Below is a small trained network, with its code and all its weights. Each question gives an input and a class and asks what happens when units are switched off, that is, made to give their printed mean instead of their output.

import numpy as np


def w(rows, s, z=0):
    codes = np.array(rows[::2]) - 128.0
    scale = np.full(codes.shape[1], s)
    scale[-1] = z or s
    return codes * scale


def f(y):
    return np.maximum(y, 0)


def log_softmax(a):
    a = a - a.max(-1, keepdims=True)
    return a - np.log(np.exp(a).sum(-1, keepdims=True))


def net(x, mask):
    res = np.array(x, float).reshape(1, 7) / 4 @ E
    y = f(res @ A[0][:, :-1].T + A[0][:, -1])
    res = res + np.where(mask, y, B[0][:, -1]) @ B[0][:, :-1]
    return log_softmax(res[-1] @ U[:, :-1].T + U[:, -1])


A, B = {}, {}
E = w([
[186,24,108],'x0',
[245,200,123],'x1',
[79,78,204],'x2',
[63,118,73],'x3',
[121,151,185],'x4',
[129,117,13],'x5',
[57,253,101],'x6',
],0.0061)
A[0] = w([
[94,124,192,125],'N1',
[169,154,166,127],'N2',
[197,154,144,212],'N3',
[146,171,98,82],'N4',
[149,188,195,156],'N5',
[224,196,206,114],'N6',
[169,121,88,202],'N7',
[218,206,231,143],'N8',
[177,55,92,141],'N9',
[139,172,196,153],'N10',
[125,149,102,112],'N11',
[215,137,170,230],'N12',
[22,161,99,204],'N13',
[48,126,137,156],'N14',
[81,36,146,223],'N15',
[112,151,45,252],'N16',
[87,148,81,201],'N17',
[142,74,160,179],'N18',
[182,60,89,147],'N19',
[144,199,109,199],'N20',
[147,110,248,180],'N21',
],0.012,0.0039)
B[0] = w([
[104,74,195,186],'N1',
[83,98,59,175],'N2',
[91,160,69,212],'N3',
[98,194,143,164],'N4',
[41,103,94,209],'N5',
[61,119,69,234],'N6',
[208,205,38,192],'N7',
[40,89,49,252],'N8',
[237,92,86,207],'N9',
[37,97,123,199],'N10',
[126,180,173,153],'N11',
[135,80,47,231],'N12',
[108,251,208,253],'N13',
[152,205,192,209],'N14',
[237,98,229,242],'N15',
[206,253,165,233],'N16',
[140,230,150,205],'N17',
[155,54,151,196],'N18',
[248,113,80,208],'N19',
[86,184,124,217],'N20',
[84,33,150,234],'N21',
],0.0058,0.0076)
U = w([
[222,86,108,114],'0',
[118,177,228,177],'1',
[50,91,91,2],'2',
[132,45,254,129],'3',
[146,183,113,206],'4',
],0.0095,0.0024)

Each question gives the input, the list of numbers given to net, and the class t.
The units are the neurons (one row each of A and B). Each row of codes is followed by its name. A weight is (code - 128) times the scale printed after its matrix; where a second scale follows, it is the last column's (A, B and U).
mask holds one flag per neuron, in row order. A switched-off neuron (its flag False) gives its mean, the last column of its row in B, instead of its output. The means were averaged over made-up inputs and are rounded, as every weight is.
A unit's drop is (log p(t) with every unit on - log p(t) with that unit switched off) / (log p(t) with every unit on - log p(t) with every unit switched off).
The circuit of an input: a set's keep is (log p(t) with only the set's units on - log p(t) with every unit switched off) / (log p(t) with every unit on - log p(t) with every unit switched off). Starting from the 12 units with the biggest drops (on a tie, the unit counted first), units are removed one at a time, each time the one whose removal leaves the highest keep (on an exact tie, the one counted first), for as long as the keep stays at least 0.8.
units of the circuit, in order: the units of the circuit, biggest drop first
top k neurons: the k neurons with the biggest drops, biggest first
drop of u: that unit's drop, to one decimal
input [-5,3,5,-5,-2,3,4], class 2: units of the circuit, in order => N15, N8, N5, N10
input [-4,-5,8,8,-8,5,-7], class 1: units of the circuit, in order => N13, N14
input [4,-8,7,7,0,6,-7], class 0: units of the circuit, in order => N9
input [-6,8,0,7,-1,7,3], class 1: units of the circuit, in order => N13, N12, N8
input [6,-5,-3,6,-3,-4,-6], class 0: units of the circuit, in order => N19, N9
input [-3,-1,-5,4,5,8,-2], class 1: top 2 neurons => N12, N8
input [-8,0,7,-7,-2,-4,8], class 2: top 2 neurons => N8, N5
input [7,-6,0,6,-7,-4,2], class 3: drop of N15 => 0.4
input [-3,4,6,2,1,7,7], class 1: drop of N12 => 0.1
input [-5,-6,4,2,3,4,-2], class 1: drop of N13 => 0.2
